Here is a tiny trained network, its code and every weight. The questions are about switching its units off for an input and a target symbol, where a switched-off unit gives its printed mean instead of its output.

import numpy as np


def w(rows, s, z=0):
    codes = np.array(rows[::2]) - 128.0
    scale = np.full(codes.shape[1], s)
    scale[-1] = z or s
    return codes * scale


def norm(h):
    return h / np.sqrt((h * h).mean(-1, keepdims=True) + 1e-5)


def f(y):
    return np.maximum(y, 0)


def softmax(a):
    e = np.exp(a - a.max(-1, keepdims=True))
    return e / e.sum(-1, keepdims=True)


def log_softmax(a):
    a = a - a.max(-1, keepdims=True)
    return a - np.log(np.exp(a).sum(-1, keepdims=True))


def net(x, mask):
    ids = ['ΛΠΣβγεμξτ'.index(c) for c in x.split()]
    T = len(ids)
    res = E[ids] + P[:T]
    r = norm(res)
    for j in range(2):
        rows = slice(4 * j, 4 * j + 4)
        q, k, v = (r @ M[0][rows].T for M in (Q, K, V))
        z = softmax(np.where(np.tri(T) > 0, q @ k.T / 4**0.5, -1e9)) @ v
        o = O[0][rows]
        res = res + np.where(mask[j], z, o[:, -1]) @ o[:, :-1]
    y = f(norm(res) @ A[0][:, :-1].T + A[0][:, -1])
    res = res + np.where(mask[2:6], y, B[0][:, -1]) @ B[0][:, :-1]
    return log_softmax(norm(res)[-1] @ U[:, :-1].T + U[:, -1])


Q, K, V, O, A, B = {}, {}, {}, {}, {}, {}
E = w([
[113,176,137,115],'Λ',
[110,82,139,115],'Π',
[191,87,152,56],'Σ',
[194,96,112,195],'β',
[110,70,115,138],'γ',
[146,197,144,96],'ε',
[144,103,86,131],'μ',
[98,249,90,240],'ξ',
[49,22,108,126],'τ',
],0.013)
P = w([
[113,103,117,142],'0',
[85,160,9,124],'1',
[174,136,137,158],'2',
[114,98,134,147],'3',
[151,240,61,121],'4',
[159,147,144,171],'5',
[103,85,151,144],'6',
],0.012)
Q[0] = w([
[166,170,85,83],'H1',
[118,154,103,25],'H1',
[251,198,209,113],'H1',
[195,78,254,171],'H1',
[213,138,151,89],'H2',
[91,165,215,60],'H2',
[189,78,170,135],'H2',
[206,175,196,165],'H2',
],0.0087)
K[0] = w([
[125,180,166,72],'H1',
[38,219,165,74],'H1',
[136,74,181,4],'H1',
[216,54,100,54],'H1',
[126,103,108,126],'H2',
[113,153,71,161],'H2',
[215,172,104,106],'H2',
[115,128,64,68],'H2',
],0.012)
V[0] = w([
[156,65,83,189],'H1',
[173,138,182,9],'H1',
[113,161,111,139],'H1',
[166,119,153,165],'H1',
[111,97,126,162],'H2',
[119,141,77,123],'H2',
[203,141,112,127],'H2',
[105,123,164,168],'H2',
],0.013)
O[0] = w([
[125,103,151,95,245],'H1',
[45,149,140,162,3],'H1',
[134,95,205,169,144],'H1',
[196,112,85,110,118],'H1',
[106,130,134,164,162],'H2',
[108,199,78,173,209],'H2',
[54,142,3,114,139],'H2',
[121,92,239,87,89],'H2',
],0.0076,0.0047)
A[0] = w([
[206,242,58,146,166],'N1',
[122,65,30,31,69],'N2',
[136,2,114,169,72],'N3',
[209,203,153,190,3],'N4',
],0.0069,0.0019)
B[0] = w([
[113,116,121,242,254],'N1',
[74,222,254,67,225],'N2',
[171,120,104,175,184],'N3',
[193,138,233,147,178],'N4',
],0.0071,0.0066)
U = w([
[126,115,154,240,53],'Λ',
[127,91,137,151,202],'Π',
[156,126,2,132,136],'Σ',
[55,195,139,81,120],'β',
[137,215,252,113,3],'γ',
[63,48,74,169,139],'ε',
[37,178,46,181,232],'μ',
[207,195,78,62,186],'ξ',
[105,117,164,132,114],'τ',
],0.0095,0.0034)

Each question gives the input, a string of symbols that net reads in full, and the target symbol t.
The units are the heads (4 rows each of Q, K, V and O) and the neurons (one row each of A and B). Each row of codes is followed by its name. A weight is (code - 128) times the scale printed after its matrix; where a second scale follows, it is the last column's (O, A, B and U).
mask holds one flag per unit, heads first, then neurons. A switched-off unit (its flag False) gives its mean, the last column of its rows in O or B, instead of its output. The means were averaged over made-up inputs and are rounded, as every weight is.
A unit's drop is (log p(t) with every unit on - log p(t) with that unit switched off) / (log p(t) with every unit on - log p(t) with every unit switched off).
The circuit of an input: a set's keep is (log p(t) with only the set's units on - log p(t) with every unit switched off) / (log p(t) with every unit on - log p(t) with every unit switched off). Starting from all 6 units, units are removed one at a time, each time the one whose removal leaves the highest keep (on an exact tie, the one counted first), for as long as the keep stays at least 0.8.
circuit, biggest first: the units of the circuit, biggest drop first
top k neurons: the k neurons with the biggest drops, biggest first
which heads matter: for each layer, one digit per head in row order, 1 if its drop is at least 0.15 and else 0, layers parted by /
input ξ Σ μ Λ Π ε, target μ: circuit, biggest first => H2, H1
input Π μ Λ μ Λ μ μ, target ξ: circuit, biggest first => H1, N1
input Π γ Π Λ Σ γ, target ξ: circuit, biggest first => H1, N2, H2
input μ Λ γ Λ τ, target Λ: which heads matter => 11
input Π μ μ μ μ Σ β, target Σ: circuit, biggest first => H2, H1
input μ τ Σ Π ε μ, target μ: circuit, biggest first => H2, H1, N2
input Σ Λ γ β, target Σ: which heads matter => 11
input Λ Σ Λ, target μ: which heads matter => 11
input Λ Λ Π μ γ, target Λ: circuit, biggest first => H1, H2, N2
input ε Λ μ Λ μ μ Σ, target β: circuit, biggest first => N2, H1, H2
input γ μ Π Λ μ, target Λ: circuit, biggest first => H2, N1
input Σ τ μ Σ Σ Λ, target μ: which heads matter => 10
input μ μ Λ Λ Π, target Λ: which heads matter => 01
input μ γ Λ μ τ μ, target ξ: circuit, biggest first => H1
input ξ μ Λ μ μ μ, target Σ: which heads matter => 11
input μ Σ μ Λ μ Π, target μ: top 3 neurons => N2, N4, N1
input μ μ μ ξ γ Π, target ξ: top neuron => N2
input ε Π Π Σ μ ε ε, target μ: which heads matter => 10
input μ ξ Π Σ, target β: which heads matter => 10
input Π τ γ μ Π Π, target ξ: which heads matter => 10
input Λ τ Π ξ τ, target ξ: top neuron => N1
input β ε γ μ γ Σ, target μ: which heads matter => 11
